Below are the code and all the weights of a small trained network. Each question names an input and a class and asks about switching units off, where a switched-off unit gives its printed mean instead of its output.

import numpy as np


def w(rows, s, z=0):
    codes = np.array(rows[::2]) - 128.0
    scale = np.full(codes.shape[1], s)
    scale[-1] = z or s
    return codes * scale


def norm(h):
    return h / np.sqrt((h * h).mean(-1, keepdims=True) + 1e-5)


def f(y):
    return y / 2 * (1 + np.tanh(0.7978845608 * (y + 0.044715 * y**3)))


def log_softmax(a):
    a = a - a.max(-1, keepdims=True)
    return a - np.log(np.exp(a).sum(-1, keepdims=True))


def net(x, mask):
    res = np.array(x, float).reshape(1, 7) / 4 @ E
    u = 0
    for l in range(2):
        y = f(norm(res) @ A[l][:, :-1].T + A[l][:, -1])
        res = res + np.where(mask[u : u + 5], y, B[l][:, -1]) @ B[l][:, :-1]
        u += 5
    return log_softmax(norm(res)[-1] @ U[:, :-1].T + U[:, -1])


A, B = {}, {}
E = w([
[122,140,140,145,89,129,125,140,134,161,199],'x0',
[118,80,101,73,197,122,80,58,118,161,107],'x1',
[191,193,97,156,116,178,137,206,143,116,138],'x2',
[195,126,41,124,161,176,133,105,90,235,129],'x3',
[223,194,148,186,111,52,82,132,149,73,64],'x4',
[146,212,2,127,93,177,168,205,164,183,143],'x5',
[93,178,175,149,126,112,95,141,120,57,179],'x6',
],0.0063)
A[0] = w([
[76,90,80,105,138,191,142,138,120,191,195,2],'L0N1',
[135,135,115,157,81,134,150,150,103,134,160,135],'L0N2',
[199,183,58,126,105,163,140,186,132,172,101,51],'L0N3',
[123,130,116,154,116,154,155,171,140,115,129,46],'L0N4',
[135,249,112,157,52,135,154,250,173,104,152,88],'L0N5',
],0.013,0.0019)
B[0] = w([
[92,120,134,98,108,152,112,67,84,180,155,207],'L0N1',
[128,121,128,104,134,120,136,188,128,114,150,163],'L0N2',
[171,170,146,122,162,123,125,128,136,131,63,214],'L0N3',
[130,90,139,120,135,119,160,173,139,107,128,153],'L0N4',
[88,126,78,214,12,141,151,160,181,50,210,252],'L0N5',
],0.012,0.015)
A[1] = w([
[90,104,207,110,157,40,115,94,99,42,97,191],'L1N1',
[220,184,144,149,178,103,185,177,156,194,68,77],'L1N2',
[41,41,125,23,174,153,165,139,72,242,212,71],'L1N3',
[91,83,248,135,161,68,109,78,146,63,98,219],'L1N4',
[188,209,52,114,151,159,126,149,160,147,75,10],'L1N5',
],0.011,0.0012)
B[1] = w([
[123,59,133,102,109,23,136,161,101,90,42,218],'L1N1',
[167,166,118,145,250,162,69,177,138,159,140,153],'L1N2',
[126,142,186,138,94,222,198,19,106,249,149,248],'L1N3',
[127,189,92,2,126,86,108,217,106,83,101,231],'L1N4',
[133,26,171,186,246,85,58,71,125,102,151,158],'L1N5',
],0.0092,0.013)
U = w([
[105,148,81,218,34,155,173,170,203,39,183,190],'0',
[93,114,167,91,103,214,188,4,85,232,131,204],'1',
[199,127,116,196,255,146,72,102,154,127,94,2],'2',
[112,110,146,23,118,40,133,151,91,67,29,179],'3',
],0.0084,0.00073)

Each question gives the input, the list of numbers given to net, and the class t.
The units are the neurons (one row each of A and B). Each row of codes is followed by its name. A weight is (code - 128) times the scale printed after its matrix; where a second scale follows, it is the last column's (A, B and U).
mask holds one flag per neuron, layer by layer. A switched-off neuron (its flag False) gives its mean, the last column of its row in B, instead of its output. The means were averaged over made-up inputs and are rounded, as every weight is.
A unit's drop is (log p(t) with every unit on - log p(t) with that unit switched off) / (log p(t) with every unit on - log p(t) with every unit switched off).
The circuit of an input: a set's keep is (log p(t) with only the set's units on - log p(t) with every unit switched off) / (log p(t) with every unit on - log p(t) with every unit switched off). Starting from all 10 units, units are removed one at a time, each time the one whose removal leaves the highest keep (on an exact tie, the one counted first), for as long as the keep stays at least 0.8.
circuit, biggest first: the units of the circuit, biggest drop first
k most important neurons: the k neurons with the biggest drops, biggest first
k most important neurons of layer l: the k neurons of layer l with the biggest drops, biggest first
drop when u is switched off: that unit's drop, to one decimal
input [-4,1,-7,-1,-4,-6,-1], class 3: circuit, biggest first : L1N4
input [7,7,-6,3,6,-1,-4], class 3: 2 most important neurons of layer 0 : L0N1; L0N5
input [-4,4,1,-5,7,8,-8], class 2: 2 most important neurons : L0N3; L1N5
input [3,4,1,3,8,-4,-4], class 2: circuit, biggest first : L0N5; L1N2
input [6,-3,-8,-1,7,0,4], class 3: 3 most important neurons of layer 0 : L0N5; L0N1; L0N2
input [8,7,6,7,8,-8,5], class 3: 2 most important neurons of layer 0 : L0N5; L0N3
input [6,-6,-5,-1,-1,-4,2], class 3: 2 most important neurons : L0N5; L0N1
input [7,-3,-7,3,7,-1,1], class 3: 2 most important neurons : L0N5; L0N3
input [7,-8,-4,2,-8,2,5], class 1: 2 most important neurons : L0N1; L1N3
input [-5,-2,-8,4,2,4,4], class 2: 2 most important neurons : L0N5; L0N1
input [-6,0,-7,0,0,8,1], class 2: 2 most important neurons of layer 0 : L0N3; L0N5
input [2,-5,1,3,-5,-7,4], class 1: 3 most important neurons : L0N5; L1N3; L0N3
input [-2,8,-6,-2,6,5,-7], class 2: 2 most important neurons of layer 0 : L0N5; L0N1
input [8,-8,1,5,-5,-3,-3], class 1: circuit, biggest first : L0N1
input [6,-5,-1,-7,-6,-3,-8], class 1: drop when L0N5 is switched off : 0.2
input [3,1,-3,-5,-1,2,-4], class 1: drop when L0N5 is switched off : 0.7
input [-1,7,3,-4,2,-1,4], class 3: drop when L0N5 is switched off : 3.1
